Below are the code and all the weights of a small trained network. Each question names an input and a target symbol and asks about switching units off, where a switched-off unit gives its printed mean instead of its output.

import numpy as np


def w(rows, s, z=0):
    codes = np.array(rows[::2]) - 128.0
    scale = np.full(codes.shape[1], s)
    scale[-1] = z or s
    return codes * scale


def f(y):
    return y / 2 * (1 + np.tanh(0.7978845608 * (y + 0.044715 * y**3)))


def softmax(a):
    e = np.exp(a - a.max(-1, keepdims=True))
    return e / e.sum(-1, keepdims=True)


def log_softmax(a):
    a = a - a.max(-1, keepdims=True)
    return a - np.log(np.exp(a).sum(-1, keepdims=True))


def net(x, mask):
    ids = ['αβγεζηθλμπτψ'.index(c) for c in x.split()]
    T = len(ids)
    res = E[ids] + P[:T]
    u = 0
    for l in range(2):
        r = res
        for j in range(3):
            rows = slice(2 * j, 2 * j + 2)
            q, k, v = (r @ M[l][rows].T for M in (Q, K, V))
            z = softmax(np.where(np.tri(T) > 0, q @ k.T / 2**0.5, -1e9)) @ v
            o = O[l][rows]
            res = res + np.where(mask[u + j], z, o[:, -1]) @ o[:, :-1]
        u += 3
        y = f(res @ A[l][:, :-1].T + A[l][:, -1])
        res = res + np.where(mask[u : u + 12], y, B[l][:, -1]) @ B[l][:, :-1]
        u += 12
    return log_softmax(res[-1] @ U[:, :-1].T + U[:, -1])


Q, K, V, O, A, B = {}, {}, {}, {}, {}, {}
E = w([
[75,69,131,74,177,135,113,139,62,130],'α',
[129,171,250,40,63,131,133,170,104,75],'β',
[165,113,221,71,70,117,194,205,119,73],'γ',
[96,74,126,177,100,98,116,138,114,202],'ε',
[99,180,186,183,130,139,115,89,112,139],'ζ',
[88,52,140,138,165,129,112,157,99,149],'η',
[179,133,182,121,52,54,182,210,165,77],'θ',
[100,129,146,127,134,110,129,93,58,165],'λ',
[107,87,109,130,135,88,142,126,83,182],'μ',
[90,129,168,173,139,134,109,129,125,151],'π',
[135,202,172,41,52,54,131,200,126,121],'τ',
[104,90,146,84,201,131,152,91,36,103],'ψ',
],0.015)
P = w([
[143,42,248,93,173,71,169,31,246,128],'0',
[223,64,160,111,78,129,134,69,162,131],'1',
[43,106,247,125,57,78,212,95,148,115],'2',
[190,106,96,183,39,225,142,130,70,73],'3',
[2,166,144,177,94,56,154,148,142,46],'4',
[215,124,107,151,164,185,134,133,159,147],'5',
[82,158,111,178,168,91,169,183,180,153],'6',
],0.0094)
Q[0] = w([
[38,127,132,120,196,14,97,87,182,132],'L0H1',
[118,88,213,87,28,101,178,134,141,75],'L0H1',
[160,115,146,125,163,191,134,119,126,171],'L0H2',
[133,135,75,115,74,154,105,113,103,91],'L0H2',
[109,69,232,72,19,79,181,128,156,66],'L0H3',
[27,129,122,133,225,6,78,67,198,152],'L0H3',
],0.017)
K[0] = w([
[31,132,161,155,123,95,190,158,92,127],'L0H1',
[144,90,207,72,160,86,152,63,198,188],'L0H1',
[196,130,96,153,142,142,106,130,109,121],'L0H2',
[155,106,154,101,89,147,101,96,120,151],'L0H2',
[146,74,248,76,185,58,175,56,192,194],'L0H3',
[5,151,163,155,126,106,205,180,80,129],'L0H3',
],0.019)
V[0] = w([
[194,234,78,57,157,109,205,111,143,98],'L0H1',
[151,159,95,204,39,87,121,115,199,230],'L0H1',
[159,126,141,176,78,86,186,43,96,106],'L0H2',
[229,71,153,203,153,124,102,141,120,29],'L0H2',
[131,226,176,154,133,126,130,2,69,86],'L0H3',
[124,135,208,191,122,202,14,206,222,97],'L0H3',
],0.0094)
O[0] = w([
[139,101,126,114,117,141,76,161,190,108,8],'L0H1',
[68,156,160,39,199,103,148,107,152,183,127],'L0H1',
[120,99,100,127,162,138,123,177,163,151,180],'L0H2',
[58,152,124,151,138,92,155,153,147,124,133],'L0H2',
[127,99,125,94,104,248,154,147,164,147,159],'L0H3',
[84,149,92,92,87,102,145,72,146,95,170],'L0H3',
],0.014,0.011)
A[0] = w([
[170,157,118,79,125,157,166,116,60,80,63],'L0N1',
[137,76,106,199,161,142,143,114,123,173,101],'L0N2',
[172,181,161,105,110,46,124,213,109,96,88],'L0N3',
[164,175,147,28,143,130,157,215,207,123,11],'L0N4',
[190,94,169,160,137,94,190,134,123,69,152],'L0N5',
[94,138,192,150,125,139,163,148,162,65,164],'L0N6',
[81,49,57,86,131,114,90,144,87,134,146],'L0N7',
[157,78,141,122,123,114,2,54,77,88,32],'L0N8',
[73,158,96,112,132,187,93,113,106,141,165],'L0N9',
[178,111,162,174,158,131,138,98,103,124,121],'L0N10',
[151,181,69,115,79,126,122,145,137,92,143],'L0N11',
[142,120,139,142,176,85,106,79,147,77,24],'L0N12',
],0.0095,0.011)
B[0] = w([
[84,104,102,128,98,109,99,170,177,171,134],'L0N1',
[85,162,123,82,127,159,108,129,127,87,197],'L0N2',
[98,75,123,78,124,248,121,140,124,162,157],'L0N3',
[114,88,103,151,30,119,65,101,88,88,140],'L0N4',
[130,177,81,112,129,136,93,131,144,147,224],'L0N5',
[188,111,61,116,113,115,109,128,125,164,255],'L0N6',
[164,166,147,183,106,133,120,107,165,144,155],'L0N7',
[148,41,75,114,139,146,124,136,20,203,125],'L0N8',
[144,90,170,155,86,95,151,123,193,131,237],'L0N9',
[94,134,96,85,112,144,113,114,130,164,186],'L0N10',
[102,105,185,71,104,102,114,89,101,121,142],'L0N11',
[89,129,137,136,159,184,49,116,206,60,119],'L0N12',
],0.011,0.0067)
Q[1] = w([
[70,122,148,216,171,153,93,63,150,158],'L1H1',
[109,95,126,183,78,127,95,113,134,202],'L1H1',
[126,173,133,220,158,204,168,68,100,112],'L1H2',
[129,137,115,180,129,73,87,166,123,70],'L1H2',
[80,148,120,250,169,184,153,106,122,107],'L1H3',
[111,157,49,102,89,115,133,108,100,156],'L1H3',
],0.012)
K[1] = w([
[125,121,204,210,114,142,179,168,69,182],'L1H1',
[76,120,141,199,166,176,203,92,146,82],'L1H1',
[100,183,164,220,73,156,246,206,101,92],'L1H2',
[130,130,118,82,77,101,144,177,99,141],'L1H2',
[147,195,183,195,86,134,227,204,74,69],'L1H3',
[128,174,85,141,186,138,94,69,169,100],'L1H3',
],0.011)
V[1] = w([
[34,51,98,177,166,135,95,74,155,114],'L1H1',
[253,197,173,116,146,176,118,39,97,162],'L1H1',
[15,208,137,154,81,113,41,133,210,73],'L1H2',
[116,223,254,181,105,132,89,132,164,119],'L1H2',
[24,88,254,73,72,206,87,94,20,80],'L1H3',
[148,51,164,208,98,78,44,97,57,187],'L1H3',
],0.0059)
O[1] = w([
[179,143,43,179,142,151,131,84,161,166,223],'L1H1',
[102,100,64,157,117,118,154,215,66,102,99],'L1H1',
[120,133,44,117,193,154,118,107,139,93,65],'L1H2',
[149,13,71,109,138,107,76,136,80,185,4],'L1H2',
[254,125,47,148,117,121,153,120,69,179,128],'L1H3',
[123,155,157,55,134,147,173,84,62,114,135],'L1H3',
],0.0084,0.0036)
A[1] = w([
[97,88,140,169,246,23,176,109,81,162,11],'L1N1',
[154,93,134,63,121,97,96,163,225,6,28],'L1N2',
[83,198,129,129,215,19,136,172,80,232,138],'L1N3',
[143,95,55,115,104,161,190,106,73,186,93],'L1N4',
[153,112,176,174,150,79,2,163,76,75,3],'L1N5',
[41,82,164,55,124,194,155,119,167,115,56],'L1N6',
[110,53,170,187,192,160,90,78,111,42,7],'L1N7',
[39,165,99,187,119,14,185,48,132,155,152],'L1N8',
[174,95,149,42,82,223,169,141,231,171,49],'L1N9',
[87,170,151,212,90,49,70,136,32,38,157],'L1N10',
[103,153,109,99,190,176,169,45,115,117,222],'L1N11',
[164,210,99,60,87,183,37,150,92,112,54],'L1N12',
],0.007,0.011)
B[1] = w([
[132,203,102,132,74,157,153,129,132,184,144],'L1N1',
[141,89,140,145,142,138,172,148,116,135,131],'L1N2',
[116,122,153,170,124,133,111,115,110,85,188],'L1N3',
[107,143,144,142,150,119,105,134,154,107,164],'L1N4',
[130,124,102,253,172,240,85,51,53,110,127],'L1N5',
[164,150,101,152,147,123,123,132,170,120,148],'L1N6',
[173,76,83,213,199,135,156,125,97,122,126],'L1N7',
[162,121,113,104,156,154,153,139,111,86,252],'L1N8',
[128,152,126,136,168,125,110,89,108,124,183],'L1N9',
[125,111,94,89,143,112,110,111,148,167,152],'L1N10',
[129,94,131,146,95,103,111,154,128,162,218],'L1N11',
[107,115,106,172,154,111,170,145,105,127,151],'L1N12',
],0.017,0.018)
U = w([
[128,197,138,141,117,110,154,73,89,143,11],'α',
[138,12,138,122,129,101,229,100,132,167,176],'β',
[107,185,155,164,187,23,120,149,173,47,70],'γ',
[92,104,216,169,142,41,55,121,109,130,205],'ε',
[117,102,126,153,14,150,61,43,140,93,89],'ζ',
[72,124,94,140,94,36,131,120,144,229,104],'η',
[106,143,136,163,189,75,132,13,153,177,32],'θ',
[253,160,132,159,108,20,86,178,143,166,105],'λ',
[160,126,149,17,181,240,75,121,93,192,168],'μ',
[127,238,122,4,101,88,106,144,162,146,242],'π',
[162,118,85,80,190,104,77,33,55,97,69],'τ',
[134,148,100,134,138,165,108,133,130,98,3],'ψ',
],0.005,0.0047)

Each question gives the input, a string of symbols that net reads in full, and the target symbol t.
The units are the heads (2 rows each of Q, K, V and O) and the neurons (one row each of A and B). Each row of codes is followed by its name. A weight is (code - 128) times the scale printed after its matrix; where a second scale follows, it is the last column's (O, A, B and U).
mask holds one flag per unit, layer by layer, with each layer's heads first. A switched-off unit (its flag False) gives its mean, the last column of its rows in O or B, instead of its output. The means were averaged over made-up inputs and are rounded, as every weight is.
A unit's drop is (log p(t) with every unit on - log p(t) with that unit switched off) / (log p(t) with every unit on - log p(t) with every unit switched off).
The circuit of an input: a set's keep is (log p(t) with only the set's units on - log p(t) with every unit switched off) / (log p(t) with every unit on - log p(t) with every unit switched off). Starting from the 12 units with the biggest drops (on a tie, the unit counted first), units are removed one at a time, each time the one whose removal leaves the highest keep (on an exact tie, the one counted first), for as long as the keep stays at least 0.8.
units of the circuit, in order: the units of the circuit, biggest drop first
most important unit: the unit with the biggest drop
k most important neurons: the k neurons with the biggest drops, biggest first
top k neurons in layer l: the k neurons of layer l with the biggest drops, biggest first
heads that matter: for each layer, one digit per head in row order, 1 if its drop is at least 0.15 and else 0, layers parted by /
input ζ μ ε μ η, target α: units of the circuit, in order => L1N1, L0H1, L1N3, L0H3
input μ π λ, target ε: most important unit => L0H3
input π β η π, target ζ: units of the circuit, in order => L0H1, L1N8
input μ ζ η ζ μ, target τ: heads that matter => 101 / 000
input θ ψ π γ π π, target π: heads that matter => 111 / 000
input μ η λ ε ζ λ π, target θ: units of the circuit, in order => L0H3, L1N9, L0N9, L1N8
input ζ ζ η, target θ: 2 most important neurons => L1N9, L1N8
input η ζ π π ε, target β: heads that matter => 101 / 000
input π α η β, target π: heads that matter => 001 / 000
input ζ ε ζ λ, target α: 2 most important neurons => L1N1, L1N3
input π π ψ ζ π, target ψ: 2 most important neurons => L1N12, L0N2
input μ θ α λ, target γ: units of the circuit, in order => L0H1, L0H3, L0H2, L1N3
input ζ η π π β, target ζ: units of the circuit, in order => L0H3, L0N4
input π π β η η, target ζ: most important unit => L0H1
input ζ ζ λ ζ λ α ζ, target μ: heads that matter => 001 / 000
input β π μ μ π ε τ, target β: heads that matter => 101 / 100
input μ β ζ ζ β, target μ: units of the circuit, in order => L0N3, L0H3
input ζ ζ β, target ζ: units of the circuit, in order => L0N4, L0H3
input ε τ π π β π ζ, target ζ: units of the circuit, in order => L0H1, L0H3
input η π μ π τ η, target β: heads that matter => 011 / 000
input η ε α η λ π π, target μ: units of the circuit, in order => L0H3
input π ψ τ ψ η, target λ: heads that matter => 100 / 001
input τ π γ, target τ: heads that matter => 100 / 001
input ζ β γ π, target ζ: 2 most important neurons => L1N8, L0N6
input γ β η, target π: top 3 neurons in layer 0 => L0N3, L0N6, L0N5
input π η λ η η π α, target τ: heads that matter => 111 / 000
input μ π π ζ, target β: top neuron in layer 0 => L0N9
